Below is a small trained network, with its code and all its weights. Each question gives an input and a target symbol and asks what happens when units are switched off, that is, made to give their printed mean instead of their output.

import numpy as np


def w(rows, s, z=0):
    codes = np.array(rows[::2]) - 128.0
    scale = np.full(codes.shape[1], s)
    scale[-1] = z or s
    return codes * scale


def norm(h):
    return h / np.sqrt((h * h).mean(-1, keepdims=True) + 1e-5)


def f(y):
    return y / 2 * (1 + np.tanh(0.7978845608 * (y + 0.044715 * y**3)))


def softmax(a):
    e = np.exp(a - a.max(-1, keepdims=True))
    return e / e.sum(-1, keepdims=True)


def log_softmax(a):
    a = a - a.max(-1, keepdims=True)
    return a - np.log(np.exp(a).sum(-1, keepdims=True))


def net(x, mask):
    ids = ['εζξπτφ'.index(c) for c in x.split()]
    T = len(ids)
    res = E[ids] + P[:T]
    u = 0
    for l in range(3):
        q, k, v = (norm(res) @ M[l].T for M in (Q, K, V))
        z = softmax(np.where(np.tri(T) > 0, q @ k.T / 2**0.5, -1e9)) @ v
        res = res + np.where(mask[u], z, O[l][:, -1]) @ O[l][:, :-1]
        u += 1
        y = f(norm(res) @ A[l][:, :-1].T + A[l][:, -1])
        res = res + np.where(mask[u : u + 4], y, B[l][:, -1]) @ B[l][:, :-1]
        u += 4
    return log_softmax(norm(res)[-1] @ U[:, :-1].T + U[:, -1])


Q, K, V, O, A, B = {}, {}, {}, {}, {}, {}
E = w([
[196,97,179,248,90,23,150,154,173,155],'ε',
[107,58,165,147,208,93,158,112,124,214],'ζ',
[135,104,145,107,136,100,120,41,165,174],'ξ',
[141,128,198,186,81,98,160,172,123,92],'π',
[36,130,106,102,55,115,113,214,167,157],'τ',
[236,67,205,166,117,51,125,171,130,157],'φ',
],0.013)
P = w([
[175,138,103,107,153,120,148,88,100,125],'0',
[67,121,113,143,161,105,133,121,114,81],'1',
[169,140,107,169,131,172,174,172,216,148],'2',
[110,83,102,125,104,102,91,117,118,75],'3',
[68,140,146,118,119,75,134,119,111,122],'4',
[162,141,109,171,136,176,170,170,205,166],'5',
[116,84,123,127,110,123,80,120,114,81],'6',
[60,133,188,112,118,69,128,120,111,144],'7',
[159,131,100,177,132,166,177,180,209,175],'8',
[124,96,138,127,117,146,78,115,108,103],'9',
[52,132,222,104,105,63,123,119,127,158],'10',
[147,134,100,180,124,162,179,184,215,192],'11',
[133,118,157,137,115,177,76,102,92,127],'12',
[37,144,249,110,105,65,125,121,144,200],'13',
],0.021)
Q[0] = w([
[188,91,134,194,134,185,215,193,240,207],'L0H0',
[2,126,204,117,65,99,234,100,146,144],'L0H0',
],0.0072)
K[0] = w([
[151,181,51,96,118,106,255,116,86,170],'L0H0',
[121,127,223,54,101,184,82,122,50,127],'L0H0',
],0.0085)
V[0] = w([
[111,80,118,249,78,254,116,123,242,88],'L0H0',
[160,75,170,134,147,170,116,28,97,50],'L0H0',
],0.0045)
O[0] = w([
[184,142,167,9,248,167,109,190,208,97,2],'L0H0',
[254,163,96,69,36,172,242,118,133,185,147],'L0H0',
],0.0076,0.0027)
A[0] = w([
[110,56,53,69,146,168,54,21,91,93,121],'L0N0',
[81,252,226,114,120,69,182,97,119,48,54],'L0N1',
[65,122,112,68,230,140,204,82,83,103,4],'L0N2',
[81,75,156,104,146,99,138,136,2,58,150],'L0N3',
],0.0074,0.0017)
B[0] = w([
[157,172,108,2,91,182,90,104,100,145,176],'L0N0',
[177,177,219,127,238,70,165,66,201,218,239],'L0N1',
[134,19,177,149,67,131,135,159,192,198,128],'L0N2',
[189,140,192,56,108,136,220,181,131,91,255],'L0N3',
],0.011,0.0035)
Q[1] = w([
[158,190,204,79,113,14,97,108,87,87],'L1H0',
[113,109,86,152,149,142,1,128,139,77],'L1H0',
],0.0091)
K[1] = w([
[136,146,235,141,151,144,64,133,113,71],'L1H0',
[76,188,90,127,158,98,111,148,245,103],'L1H0',
],0.011)
V[1] = w([
[93,66,86,134,99,60,206,48,130,68],'L1H0',
[122,143,158,199,82,162,117,104,254,65],'L1H0',
],0.0063)
O[1] = w([
[74,193,175,104,123,167,2,181,129,224,253],'L1H0',
[151,233,193,176,109,99,184,96,124,64,91],'L1H0',
],0.0077,0.0031)
A[1] = w([
[94,135,107,196,186,111,136,203,164,108,211],'L1N0',
[113,184,61,113,143,192,148,80,126,136,37],'L1N1',
[156,84,156,166,145,112,214,162,146,145,64],'L1N2',
[74,149,135,255,132,60,49,90,62,94,4],'L1N3',
],0.011,0.0038)
B[1] = w([
[220,213,198,79,117,147,50,139,111,127,218],'L1N0',
[148,231,109,187,153,97,165,193,119,39,127],'L1N1',
[44,116,59,139,147,160,182,73,155,76,254],'L1N2',
[60,244,227,171,101,170,144,78,35,127,184],'L1N3',
],0.011,0.0071)
Q[2] = w([
[109,170,120,223,72,221,32,239,179,172],'L2H0',
[255,88,181,238,216,169,218,209,223,175],'L2H0',
],0.0066)
K[2] = w([
[106,210,28,171,90,98,121,148,78,161],'L2H0',
[222,126,84,178,254,76,177,108,73,142],'L2H0',
],0.0091)
V[2] = w([
[226,91,62,169,115,97,150,23,81,139],'L2H0',
[204,3,212,247,169,143,112,102,162,140],'L2H0',
],0.0049)
O[2] = w([
[69,92,210,1,142,72,96,155,62,13,39],'L2H0',
[162,232,24,134,158,91,87,197,58,154,3],'L2H0',
],0.008,0.00079)
A[2] = w([
[131,163,54,147,76,103,249,126,92,28,31],'L2N0',
[134,118,177,59,165,42,61,254,105,88,5],'L2N1',
[60,136,163,141,97,145,91,169,203,121,112],'L2N2',
[96,167,46,82,78,121,72,21,77,118,4],'L2N3',
],0.0098,0.0017)
B[2] = w([
[148,184,24,90,151,101,97,133,43,119,191],'L2N0',
[108,129,111,193,156,90,8,156,181,142,211],'L2N1',
[150,92,117,116,194,109,171,64,87,87,253],'L2N2',
[146,201,93,154,161,212,164,119,252,76,144],'L2N3',
],0.016,0.0052)
U = w([
[58,6,113,211,118,164,184,100,132,66,250],'ε',
[90,103,120,205,172,83,63,158,191,87,152],'ζ',
[187,184,129,150,180,206,212,192,239,101,80],'ξ',
[48,174,188,217,45,159,132,122,81,124,135],'π',
[146,173,67,123,165,81,168,121,53,121,103],'τ',
[222,104,128,116,24,125,115,122,120,255,101],'φ',
],0.0082,0.0024)

Each question gives the input, a string of symbols that net reads in full, and the target symbol t.
The units are the heads (2 rows each of Q, K, V and O) and the neurons (one row each of A and B). Each row of codes is followed by its name. A weight is (code - 128) times the scale printed after its matrix; where a second scale follows, it is the last column's (O, A, B and U).
mask holds one flag per unit, layer by layer, with each layer's heads first. A switched-off unit (its flag False) gives its mean, the last column of its rows in O or B, instead of its output. The means were averaged over made-up inputs and are rounded, as every weight is.
A unit's drop is (log p(t) with every unit on - log p(t) with that unit switched off) / (log p(t) with every unit on - log p(t) with every unit switched off).
The circuit of an input: a set's keep is (log p(t) with only the set's units on - log p(t) with every unit switched off) / (log p(t) with every unit on - log p(t) with every unit switched off). Starting from the 12 units with the biggest drops (on a tie, the unit counted first), units are removed one at a time, each time the one whose removal leaves the highest keep (on an exact tie, the one counted first), for as long as the keep stays at least 0.8.
units of the circuit, in order: the units of the circuit, biggest drop first
top k neurons: the k neurons with the biggest drops, biggest first
top k neurons in layer l: the k neurons of layer l with the biggest drops, biggest first
drop of u: that unit's drop, to one decimal
input ξ ζ ζ τ φ φ φ τ τ ε, target π: units of the circuit, in order : (L1N3)
input ξ ζ ξ τ φ φ ε φ ε φ τ, target τ: units of the circuit, in order : (L0N1 L0H0 L1H0 L2H0)
input φ ξ π ε ε π ζ φ τ ξ τ, target φ: units of the circuit, in order : (L0H0 L1N2)
input φ ξ π ε φ φ ζ τ, target ζ: top 3 neurons : (L0N1 L1N3 L1N2)
input ζ ε π ζ π π, target φ: top 2 neurons : (L0N1 L0N3)
input φ ζ ε, target ζ: units of the circuit, in order : (L2H0 L1H0 L2N1)
input π π φ ξ τ ξ π π, target ξ: units of the circuit, in order : (L0N1 L0H0)
input φ τ τ φ ε ξ ζ, target φ: units of the circuit, in order : (L0N0 L1N2)
input ξ π τ ε τ ε ζ, target φ: top 2 neurons : (L0N0 L1N2)
input τ τ ξ ζ φ ε, target π: units of the circuit, in order : (L0H0 L1N3)
input ε φ π φ τ φ τ, target ε: top 2 neurons : (L1N0 L2N2)
input ζ ε π ζ τ ε ξ ξ, target φ: units of the circuit, in order : (L0H0 L1N2)
input φ ε φ ε ζ φ π φ ε ζ ξ ξ, target ζ: top 3 neurons : (L1N0 L2N1 L1N3)
input φ τ ε τ ε ε φ φ φ, target ζ: units of the circuit, in order : (L2H0 L2N1)
input τ ε ζ ε π, target ξ: top 3 neurons : (L0N1 L0N3 L1N3)
input π τ τ π π ζ ε π τ, target τ: units of the circuit, in order : (L1H0 L0N1 L2N0)
input ξ π ξ π φ τ ζ ξ ζ, target ε: top neuron : (L1N1)
input π τ π ε ζ ε, target τ: units of the circuit, in order : (L1N2 L0H0 L2N0)
input ξ ε π τ τ, target ζ: top 2 neurons : (L1N2 L2N1)
input ζ ξ τ ξ ε π, target φ: top neuron : (L0N1)
input ξ φ φ τ π ζ φ ξ ξ ε ε φ, target ε: top 2 neurons in layer 1 : (L1N1 L1N2)
input φ τ τ τ ξ ξ, target ζ: drop of L2N1 : 0.2
input τ τ τ, target π: drop of L2H0 : 0.0
input ξ φ τ ε τ τ ζ φ φ ζ φ ε, target ε: drop of L0H0 : 0.9
input ζ ζ ε ζ ξ ξ ζ π ζ π π φ, target φ: drop of L0H0 : 0.9
